A =
[[131 129 131 112 129 135 133 143 139 123 128 117 149 137]
 [148 117 129 123 137 125 121 131 113 142 127 136 142 126]
 [145 140 127 124 142 124 121 122 124 132 124 144 129 134]
 [134 138 126 137 127 120 129 126 146 115 112 156 146 125]
 [122 129 131 125 124 126 116 129 127 131 133 133 124 129]
 [118 133 144 142 132 127 124 144 134 120 126 126 133 120]
 [141 124 119 104 108 135 114 118 117 140 129 138 118 132]
 [125 141 119 116 128 122 128 118 126 122 145 122 150 133]
 [122 116 122 121 135 137 119 124 120 130 126 123 132 115]
 [118 138 121 126 125 132 125 139 127 119 137 138 129 133]
 [125 122 129 146 126 122 127 127 135 140 116 119 118 110]
 [118 126 125 128 121 123 126 130 126 136 132 132 119 141]
 [131 129 127 133 132 122 122 148 119 151 148 119 127 139]
 [121 129 119 133 123 130 108 153 125 126 135 134 135 131]
 [133 114 120 118 130 129 124 126 114 134 124 127 112 128]]
Indices start at 1.
row 1 col 1 -> 131
row 10 col 6 -> 132
row 6 col 11 -> 126
row 1 col 7 -> 133
row 1 col 4 -> 112
row 7 col 6 -> 135
row 8 col 2 -> 141
row 11 col 3 -> 129
row 13 col 11 -> 148
row 2 col 5 -> 137
row 4 col 9 -> 146
row 6 col 4 -> 142
row 12 col 12 -> 132
row 2 col 4 -> 123
row 2 col 1 -> 148
row 10 col 13 -> 129
row 13 col 6 -> 122
row 11 col 11 -> 116
row 9 col 7 -> 119
row 12 col 14 -> 141
row 14 col 3 -> 119
row 14 col 11 -> 135
row 6 col 5 -> 132
row 11 col 1 -> 125
row 6 col 13 -> 133
row 1 col 13 -> 149
row 12 col 3 -> 125
row 6 col 12 -> 126
row 9 col 6 -> 137
row 5 col 1 -> 122
row 9 col 9 -> 120
row 10 col 8 -> 139
row 6 col 7 -> 124
row 8 col 10 -> 122
row 7 col 5 -> 108
row 2 col 6 -> 125
row 1 col 11 -> 128
row 14 col 2 -> 129

grid =
[[109 120 146 152 133 141]
 [112 111 126 136 132 126]
 [142 126 115 146 122 102]
 [132 117 118 150 115 119]
 [144 135 120 125 118 140]
 [109 125 122 116 105 114]
 [ 99 139 118 130 121 131]
 [119 106 137 135 116 124]
 [124 143 141 118 140 134]
 [135 109 122 116 144 123]]
Rows and columns are counted from 1.
(1, 1) -> 109
(4, 1) -> 132
(9, 2) -> 143
(9, 4) -> 118
(5, 6) -> 140
(5, 1) -> 144
(3, 2) -> 126
(9, 3) -> 141
(10, 4) -> 116
(10, 5) -> 144
(4, 3) -> 118
(4, 5) -> 115
(2, 2) -> 111
(3, 5) -> 122
(9, 5) -> 140
(2, 5) -> 132
(10, 6) -> 123
(1, 6) -> 141
(5, 2) -> 135
(8, 1) -> 119
(9, 6) -> 134
(2, 6) -> 126
(7, 1) -> 99

data =
[[129 137 133 116 125 138 128 135 115 116 156]
 [127 149 124 110 134 129 117 133 118 133 152]
 [113 147 130 125 135 117 118 117 124 148 124]
 [132 118 130 140 129 129 124 124 134 126 113]
 [137 114 130 139 127 134 126 128 134 118 120]
 [129 140 130 120 131 135 117 131 119 124 147]
 [129 143 127 118 134 131 114 129 121 131 144]
 [110 143 134 132 134 117 120 114 125 146 117]
 [127 131 138 122 121 139 135 133 115 111 152]
 [135 116 130 140 128 132 126 126 134 122 116]
 [129 143 128 112 130 135 121 135 116 124 156]
 [123 152 122 111 136 124 115 129 120 143 144]
 [128 136 134 123 128 137 122 130 118 119 147]
 [130 121 129 139 131 127 122 122 134 130 113]
 [109 138 140 139 131 120 122 111 125 141 113]]
Indices start at 1.
(1, 1) = 129
(5, 9) = 134
(10, 4) = 140
(8, 4) = 132
(5, 8) = 128
(2, 7) = 117
(7, 9) = 121
(5, 11) = 120
(2, 2) = 149
(11, 4) = 112
(3, 2) = 147
(15, 3) = 140
(15, 5) = 131
(11, 5) = 130
(5, 2) = 114
(3, 1) = 113
(14, 9) = 134
(6, 4) = 120
(11, 10) = 124
(15, 8) = 111
(9, 1) = 127
(1, 6) = 138
(10, 5) = 128
(4, 2) = 118
(12, 10) = 143
(8, 2) = 143
(14, 4) = 139
(8, 7) = 120
(12, 9) = 120
(15, 10) = 141
(4, 3) = 130
(4, 9) = 134

W =
array([[131, 133, 129, 131, 126, 125, 130, 128, 133, 122, 124, 130, 128,
        130, 129, 128],
       [123, 134, 144, 130, 136, 124, 135, 133, 134, 125, 123, 127, 140,
        130, 128, 130],
       [125, 117, 128, 114, 127, 124, 120, 123, 130, 139, 135, 120, 125,
        128, 128, 121],
       [131, 128, 125, 136, 125, 133, 130, 128, 125, 124, 129, 127, 123,
        127, 127, 125],
       [127, 127, 129, 141, 130, 127, 127, 136, 128, 124, 125, 122, 131,
        137, 120, 126],
       [133, 123, 131, 119, 129, 125, 130, 122, 133, 128, 134, 136, 132,
        122, 130, 131],
       [131, 128, 124, 123, 127, 124, 132, 124, 130, 125, 129, 136, 129,
        123, 126, 132],
       [ 99, 134, 129, 126, 125, 123, 133, 125, 134, 123, 113, 127, 125,
        127, 129, 121],
       [127, 133, 128, 126, 134, 132, 125, 130, 132, 129, 125, 132, 129,
        124, 126, 132],
       [125, 137, 120, 125, 137, 133, 124, 133, 129, 130, 120, 136, 128,
        121, 121, 137],
       [123, 132, 126, 126, 126, 121, 128, 128, 129, 128, 123, 120, 125,
        131, 126, 122]])
Indices start at 1.
(1, 1) => 131
(6, 5) => 129
(1, 10) => 122
(5, 5) => 130
(3, 5) => 127
(9, 5) => 134
(3, 9) => 130
(2, 6) => 124
(1, 3) => 129
(11, 5) => 126
(7, 9) => 130
(5, 7) => 127
(9, 14) => 124
(9, 4) => 126
(9, 1) => 127
(6, 4) => 119
(10, 9) => 129
(4, 15) => 127
(2, 11) => 123
(1, 16) => 128
(11, 7) => 128
(10, 7) => 124
(11, 12) => 120
(11, 16) => 122
(7, 12) => 136
(5, 16) => 126
(8, 1) => 99
(4, 10) => 124
(4, 6) => 133
(1, 2) => 133
(1, 13) => 128
(4, 1) => 131
(10, 4) => 125
(3, 7) => 120
(2, 14) => 130
(7, 11) => 129
(9, 8) => 130
